Below is a small trained network, with its code and all its weights. Each question gives an input and a class and asks what happens when units are switched off, that is, made to give their printed mean instead of their output.

import numpy as np


def w(rows, s, z=0):
    codes = np.array(rows[::2]) - 128.0
    scale = np.full(codes.shape[1], s)
    scale[-1] = z or s
    return codes * scale


def f(y):
    return y / 2 * (1 + np.tanh(0.7978845608 * (y + 0.044715 * y**3)))


def log_softmax(a):
    a = a - a.max(-1, keepdims=True)
    return a - np.log(np.exp(a).sum(-1, keepdims=True))


def net(x, mask):
    res = np.array(x, float).reshape(1, 5) / 4 @ E
    y = f(res @ A[0][:, :-1].T + A[0][:, -1])
    res = res + np.where(mask, y, B[0][:, -1]) @ B[0][:, :-1]
    return log_softmax(res[-1] @ U[:, :-1].T + U[:, -1])


A, B = {}, {}
E = w([
[106,158,230,255],'x0',
[253,45,205,107],'x1',
[132,137,127,128],'x2',
[120,113,132,131],'x3',
[174,95,23,231],'x4',
],0.0094)
A[0] = w([
[26,178,97,139,176],'N1',
[143,104,122,127,118],'N2',
[119,123,151,130,117],'N3',
[144,85,90,22,82],'N4',
[141,138,175,137,109],'N5',
[86,132,111,90,79],'N6',
[146,140,249,140,98],'N7',
[159,128,150,158,79],'N8',
[100,151,85,133,109],'N9',
[218,60,139,120,108],'N10',
[117,132,89,127,122],'N11',
[72,105,85,122,159],'N12',
[126,135,123,136,116],'N13',
[72,146,176,119,75],'N14',
[111,127,94,125,113],'N15',
[110,117,93,126,119],'N16',
[26,184,112,140,50],'N17',
[164,123,191,130,148],'N18',
[125,129,162,128,125],'N19',
[196,79,121,124,36],'N20',
[111,167,176,213,130],'N21',
[122,136,129,147,108],'N22',
[146,57,113,127,99],'N23',
[124,126,119,138,111],'N24',
[48,147,178,25,108],'N25',
[129,105,133,146,91],'N26',
[87,130,49,124,149],'N27',
[111,99,27,117,123],'N28',
[166,94,100,192,18],'N29',
[98,142,132,152,127],'N30',
[103,119,118,131,117],'N31',
[145,141,117,145,81],'N32',
[105,155,163,234,4],'N33',
],0.018,0.013)
B[0] = w([
[178,137,107,215,247],'N1',
[116,158,104,139,141],'N2',
[112,135,125,107,136],'N3',
[33,96,138,238,243],'N4',
[116,101,132,93,162],'N5',
[192,124,129,125,162],'N6',
[84,115,157,22,229],'N7',
[86,112,114,101,151],'N8',
[117,147,135,83,171],'N9',
[113,141,108,235,235],'N10',
[159,132,138,103,160],'N11',
[144,135,143,68,196],'N12',
[131,117,121,129,126],'N13',
[66,116,132,100,158],'N14',
[152,122,112,97,152],'N15',
[156,117,114,104,154],'N16',
[3,77,144,148,194],'N17',
[82,105,106,68,208],'N18',
[102,108,112,94,150],'N19',
[225,171,108,122,170],'N20',
[94,77,152,211,217],'N21',
[116,143,121,136,130],'N22',
[168,151,130,171,165],'N23',
[112,153,118,123,127],'N24',
[189,164,112,249,250],'N25',
[101,140,119,128,130],'N26',
[165,141,149,48,222],'N27',
[187,134,114,47,226],'N28',
[11,93,126,182,167],'N29',
[135,92,131,149,150],'N30',
[119,154,107,111,133],'N31',
[118,117,112,137,126],'N32',
[254,238,73,185,184],'N33',
],0.029,0.015)
U = w([
[168,176,120,139,150],'0',
[59,119,146,140,230],'1',
[114,111,177,1,5],'2',
],0.0098,0.0026)

Each question gives the input, the list of numbers given to net, and the class t.
The units are the neurons (one row each of A and B). Each row of codes is followed by its name. A weight is (code - 128) times the scale printed after its matrix; where a second scale follows, it is the last column's (A, B and U).
mask holds one flag per neuron, in row order. A switched-off neuron (its flag False) gives its mean, the last column of its row in B, instead of its output. The means were averaged over made-up inputs and are rounded, as every weight is.
A unit's drop is (log p(t) with every unit on - log p(t) with that unit switched off) / (log p(t) with every unit on - log p(t) with every unit switched off).
The circuit of an input: a set's keep is (log p(t) with only the set's units on - log p(t) with every unit switched off) / (log p(t) with every unit on - log p(t) with every unit switched off). Starting from the 12 units with the biggest drops (on a tie, the unit counted first), units are removed one at a time, each time the one whose removal leaves the highest keep (on an exact tie, the one counted first), for as long as the keep stays at least 0.8.
circuit, biggest first: the units of the circuit, biggest drop first
unit that matters most: the unit with the biggest drop
top k neurons: the k neurons with the biggest drops, biggest first
drop when u is switched off: that unit's drop, to one decimal
input [-5,8,0,-7,-8], class 1: unit that matters most => N4
input [0,-4,1,8,7], class 2: circuit, biggest first => [N25, N27]
input [8,-5,0,7,1], class 0: top 2 neurons => [N33, N1]
input [-5,2,2,-6,-2], class 1: top 3 neurons => [N4, N33, N1]
input [2,-6,-6,6,2], class 0: top 2 neurons => [N1, N4]
input [3,-8,-4,1,2], class 0: top 3 neurons => [N33, N1, N4]
input [8,3,-8,-1,-1], class 2: top 2 neurons => [N7, N4]
input [-5,-8,1,-2,-1], class 0: top 2 neurons => [N1, N25]
input [7,2,0,2,6], class 1: top 2 neurons => [N29, N21]
input [4,-6,-8,8,2], class 0: top 3 neurons => [N33, N1, N4]
input [-2,-5,-1,-2,-7], class 0: top 2 neurons => [N25, N1]
input [1,7,-6,3,8], class 1: top 2 neurons => [N29, N33]
input [8,4,-8,0,5], class 1: top 2 neurons => [N29, N21]
input [5,8,1,-4,-3], class 2: unit that matters most => N7
input [0,-3,3,-1,3], class 2: drop when N10 is switched off => 0.3
input [4,7,5,-1,-7], class 2: drop when N7 is switched off => 0.5
input [0,-8,3,-3,0], class 0: drop when N4 is switched off => 2.8
